Here is a tiny trained network, its code and every weight. The questions are about switching its units off for an input and a class, where a switched-off unit gives its printed mean instead of its output.

import numpy as np


def w(rows, s, z=0):
    codes = np.array(rows[::2]) - 128.0
    scale = np.full(codes.shape[1], s)
    scale[-1] = z or s
    return codes * scale


def norm(h):
    return h / np.sqrt((h * h).mean(-1, keepdims=True) + 1e-5)


def f(y):
    return np.maximum(y, 0)


def log_softmax(a):
    a = a - a.max(-1, keepdims=True)
    return a - np.log(np.exp(a).sum(-1, keepdims=True))


def net(x, mask):
    res = np.array(x, float).reshape(1, 5) / 4 @ E
    u = 0
    for l in range(2):
        y = f(norm(res) @ A[l][:, :-1].T + A[l][:, -1])
        res = res + np.where(mask[u : u + 4], y, B[l][:, -1]) @ B[l][:, :-1]
        u += 4
    return log_softmax(norm(res)[-1] @ U[:, :-1].T + U[:, -1])


A, B = {}, {}
E = w([
[121,76,123,159,177,8,145,57,155,152,180],'x0',
[111,99,212,147,178,124,231,216,180,38,175],'x1',
[227,176,32,152,98,2,204,181,91,162,121],'x2',
[23,155,96,128,121,159,230,95,77,29,69],'x3',
[114,162,208,106,121,97,79,155,216,24,49],'x4',
],0.0087)
A[0] = w([
[172,177,128,107,46,52,94,206,173,151,71,18],'0.n0',
[121,115,153,74,102,179,139,162,101,98,101,134],'0.n1',
[166,136,151,99,123,88,224,248,138,125,121,4],'0.n2',
[150,184,62,112,39,208,127,147,66,106,40,49],'0.n3',
],0.012,0.0037)
B[0] = w([
[122,150,166,25,94,63,134,172,97,145,116,203],'0.n0',
[63,123,138,105,161,69,154,98,160,89,95,196],'0.n1',
[178,87,154,203,160,180,180,140,144,130,150,200],'0.n2',
[108,252,16,182,167,228,67,91,165,178,128,251],'0.n3',
],0.012,0.011)
A[1] = w([
[146,112,27,127,97,82,195,55,46,152,118,3],'1.n0',
[203,149,149,69,57,41,11,180,138,151,132,91],'1.n1',
[184,48,163,113,137,74,2,63,155,187,186,4],'1.n2',
[226,118,115,206,151,79,194,199,168,104,178,124],'1.n3',
],0.015,0.0025)
B[1] = w([
[34,126,137,183,8,72,127,159,39,96,116,199],'1.n0',
[138,113,114,10,188,68,164,40,91,161,117,233],'1.n1',
[186,60,121,193,149,157,38,110,233,176,150,232],'1.n2',
[231,178,143,129,133,161,187,211,101,86,116,252],'1.n3',
],0.016,0.012)
U = w([
[211,176,163,137,169,144,210,209,129,105,120,183],'0',
[170,30,149,188,160,121,37,87,218,189,152,71],'1',
[174,144,134,13,179,48,138,80,112,195,101,145],'2',
[83,249,65,146,155,195,88,101,142,162,94,107],'3',
[37,90,213,85,176,147,151,122,186,63,120,205],'4',
[68,109,123,203,53,75,132,137,60,137,127,5],'5',
],0.013,0.0013)

Each question gives the input, the list of numbers given to net, and the class t.
The units are the neurons (one row each of A and B). Each row of codes is followed by its name. A weight is (code - 128) times the scale printed after its matrix; where a second scale follows, it is the last column's (A, B and U).
mask holds one flag per neuron, layer by layer. A switched-off neuron (its flag False) gives its mean, the last column of its row in B, instead of its output. The means were averaged over made-up inputs and are rounded, as every weight is.
A unit's drop is (log p(t) with every unit on - log p(t) with that unit switched off) / (log p(t) with every unit on - log p(t) with every unit switched off).
The circuit of an input: a set's keep is (log p(t) with only the set's units on - log p(t) with every unit switched off) / (log p(t) with every unit on - log p(t) with every unit switched off). Starting from all 8 units, units are removed one at a time, each time the one whose removal leaves the highest keep (on an exact tie, the one counted first), for as long as the keep stays at least 0.8.
units of the circuit, in order: the units of the circuit, biggest drop first
k most important neurons: the k neurons with the biggest drops, biggest first
top k neurons in layer l: the k neurons of layer l with the biggest drops, biggest first
drop when u is switched off: that unit's drop, to one decimal
input [-3,-3,-8,2,6], class 4: units of the circuit, in order	[0.n1]
input [-5,3,-5,-4,-6], class 4: units of the circuit, in order	[1.n2, 0.n3, 1.n3]
input [-2,2,1,-2,4], class 2: 3 most important neurons	[0.n0, 1.n1, 0.n3]
input [2,-2,-1,2,1], class 5: top 2 neurons in layer 0	[0.n3, 0.n0]
input [0,0,-3,-8,7], class 2: 2 most important neurons	[1.n1, 0.n0]
input [8,-4,-8,6,-5], class 5: 2 most important neurons	[1.n0, 0.n3]
input [7,5,5,-8,3], class 0: 2 most important neurons	[1.n3, 0.n2]
input [-8,8,-4,-1,2], class 4: 2 most important neurons	[0.n1, 1.n3]
input [3,0,-6,3,0], class 4: 2 most important neurons	[0.n3, 1.n2]
input [-5,-3,4,-4,5], class 2: 2 most important neurons	[0.n0, 1.n1]
input [-3,-4,-2,-8,1], class 2: 3 most important neurons	[1.n1, 0.n0, 0.n2]
input [-4,-2,8,0,4], class 2: top 2 neurons in layer 1	[1.n1, 1.n3]
input [-4,5,-4,4,2], class 4: 2 most important neurons	[1.n3, 0.n3]
input [8,-3,2,-1,-5], class 5: most important neuron	[1.n0]
input [6,3,7,-6,-6], class 0: drop when 1.n3 is switched off	1.9
input [-1,-4,6,0,-2], class 5: drop when 0.n1 is switched off	-0.1
input [7,-6,-8,3,3], class 1: drop when 0.n3 is switched off	0.1
input [0,1,6,5,-4], class 5: top 2 neurons in layer 1	[1.n0, 1.n1]
